Here is a tiny trained network, its code and every weight. The questions are about switching its units off for an input and a class, where a switched-off unit gives its printed mean instead of its output.

import numpy as np


def w(rows, s, z=0):
    codes = np.array(rows[::2]) - 128.0
    scale = np.full(codes.shape[1], s)
    scale[-1] = z or s
    return codes * scale


def norm(h):
    return h / np.sqrt((h * h).mean(-1, keepdims=True) + 1e-5)


def f(y):
    return np.maximum(y, 0)


def log_softmax(a):
    a = a - a.max(-1, keepdims=True)
    return a - np.log(np.exp(a).sum(-1, keepdims=True))


def net(x, mask):
    res = np.array(x, float).reshape(1, 8) / 4 @ E
    u = 0
    for l in range(2):
        y = f(norm(res) @ A[l][:, :-1].T + A[l][:, -1])
        res = res + np.where(mask[u : u + 8], y, B[l][:, -1]) @ B[l][:, :-1]
        u += 8
    return log_softmax(norm(res)[-1] @ U[:, :-1].T + U[:, -1])


A, B = {}, {}
E = w([
[73,152,116,47,134,168,58,187,137],'x0',
[192,148,81,166,170,153,2,114,165],'x1',
[90,113,77,182,114,82,146,192,112],'x2',
[127,155,106,109,109,145,130,155,62],'x3',
[145,114,152,109,13,144,187,164,221],'x4',
[188,129,121,195,195,101,131,56,104],'x5',
[124,74,194,97,148,139,102,191,183],'x6',
[198,188,116,120,166,149,154,175,153],'x7',
],0.0049)
A[0] = w([
[188,117,92,119,164,132,211,116,143,120],'L0N0',
[181,245,84,124,234,93,165,188,70,2],'L0N1',
[147,132,85,155,253,80,95,193,95,153],'L0N2',
[126,198,48,74,91,180,95,137,212,176],'L0N3',
[167,238,143,77,169,180,166,191,221,166],'L0N4',
[177,111,94,204,125,124,93,187,143,151],'L0N5',
[141,167,191,137,52,125,227,51,129,22],'L0N6',
[55,139,146,35,115,103,109,220,152,109],'L0N7',
],0.0049,0.0029)
B[0] = w([
[119,131,80,124,121,156,162,138,97,179],'L0N0',
[193,122,106,156,148,146,152,208,159,204],'L0N1',
[133,155,182,176,93,75,120,134,166,254],'L0N2',
[141,130,84,156,163,145,121,203,77,250],'L0N3',
[90,160,133,120,66,112,84,133,61,253],'L0N4',
[123,160,133,124,117,86,185,152,150,211],'L0N5',
[147,147,184,46,84,90,158,2,180,181],'L0N6',
[46,21,125,96,94,145,83,174,102,235],'L0N7',
],0.0078,0.004)
A[1] = w([
[108,119,127,49,88,139,233,15,142,49],'L1N0',
[241,225,80,112,123,146,183,121,84,77],'L1N1',
[156,170,57,169,184,106,139,29,97,128],'L1N2',
[148,159,155,147,179,84,1,101,144,64],'L1N3',
[107,120,64,60,114,194,165,150,103,3],'L1N4',
[64,56,113,86,153,153,106,178,97,146],'L1N5',
[10,80,102,30,120,167,107,203,173,116],'L1N6',
[61,149,91,199,139,119,109,35,32,179],'L1N7',
],0.0063,0.0028)
B[1] = w([
[155,186,124,94,119,89,254,70,163,188],'L1N0',
[78,99,109,130,128,84,93,186,121,201],'L1N1',
[118,108,137,57,106,171,56,166,86,199],'L1N2',
[100,70,231,102,121,154,140,79,117,192],'L1N3',
[48,32,215,30,111,109,24,145,105,159],'L1N4',
[88,139,189,120,69,88,94,184,113,219],'L1N5',
[112,132,132,169,124,127,26,175,35,254],'L1N6',
[52,162,161,64,73,128,128,208,149,198],'L1N7',
],0.009,0.0063)
U = w([
[125,185,150,79,71,61,255,74,188,224],'0',
[40,146,192,69,54,107,29,221,52,197],'1',
[153,103,156,198,217,180,74,54,157,60],'2',
[200,82,159,95,129,182,94,38,217,62],'3',
[136,129,77,157,81,183,181,162,161,20],'4',
[103,131,20,161,200,225,156,61,128,2],'5',
[189,198,31,208,173,94,93,231,128,112],'6',
],0.0099,0.0066)

Each question gives the input, the list of numbers given to net, and the class t.
The units are the neurons (one row each of A and B). Each row of codes is followed by its name. A weight is (code - 128) times the scale printed after its matrix; where a second scale follows, it is the last column's (A, B and U).
mask holds one flag per neuron, layer by layer. A switched-off neuron (its flag False) gives its mean, the last column of its row in B, instead of its output. The means were averaged over made-up inputs and are rounded, as every weight is.
A unit's drop is (log p(t) with every unit on - log p(t) with that unit switched off) / (log p(t) with every unit on - log p(t) with every unit switched off).
The circuit of an input: a set's keep is (log p(t) with only the set's units on - log p(t) with every unit switched off) / (log p(t) with every unit on - log p(t) with every unit switched off). Starting from the 12 units with the biggest drops (on a tie, the unit counted first), units are removed one at a time, each time the one whose removal leaves the highest keep (on an exact tie, the one counted first), for as long as the keep stays at least 0.8.
units of the circuit, in order: the units of the circuit, biggest drop first
most important unit: the unit with the biggest drop
top k neurons: the k neurons with the biggest drops, biggest first
top k neurons in layer l: the k neurons of layer l with the biggest drops, biggest first
drop when u is switched off: that unit's drop, to one decimal
input [0,5,7,-7,-8,2,6,-3], class 2: most important unit : L0N2
input [-5,8,-1,-2,-2,5,5,5], class 3: top 2 neurons : (L1N3; L1N6)
input [-2,-7,-2,0,6,-3,5,-2], class 0: top 2 neurons : (L0N6; L1N0)
input [-5,4,1,-7,4,7,6,1], class 3: units of the circuit, in order : (L1N6; L1N5)
input [8,8,7,-2,-8,-1,-4,6], class 6: top 2 neurons : (L0N1; L1N5)
input [-6,0,1,7,-2,-7,-8,-3], class 0: top 3 neurons in layer 1 : (L1N0; L1N6; L1N5)
input [-7,-8,-1,-1,-5,7,-8,-3], class 0: top 3 neurons : (L1N0; L0N6; L1N6)
input [2,-5,-3,7,-4,4,2,4], class 6: top 2 neurons in layer 0 : (L0N1; L0N7)
input [2,7,7,0,2,4,6,1], class 6: top 4 neurons in layer 0 : (L0N5; L0N7; L0N6; L0N3)
input [-1,4,-5,2,3,6,-1,-7], class 0: top 3 neurons : (L0N3; L1N6; L1N0)
input [-5,2,-2,-7,-8,-8,5,1], class 2: top 2 neurons in layer 0 : (L0N2; L0N7)
input [0,3,8,4,-1,6,-3,5], class 6: drop when L0N1 is switched off : 0.2
input [8,-8,7,-5,0,8,-8,8], class 6: drop when L0N1 is switched off : 0.7
input [0,6,7,-1,-1,0,-5,6], class 6: top neuron : (L0N1)
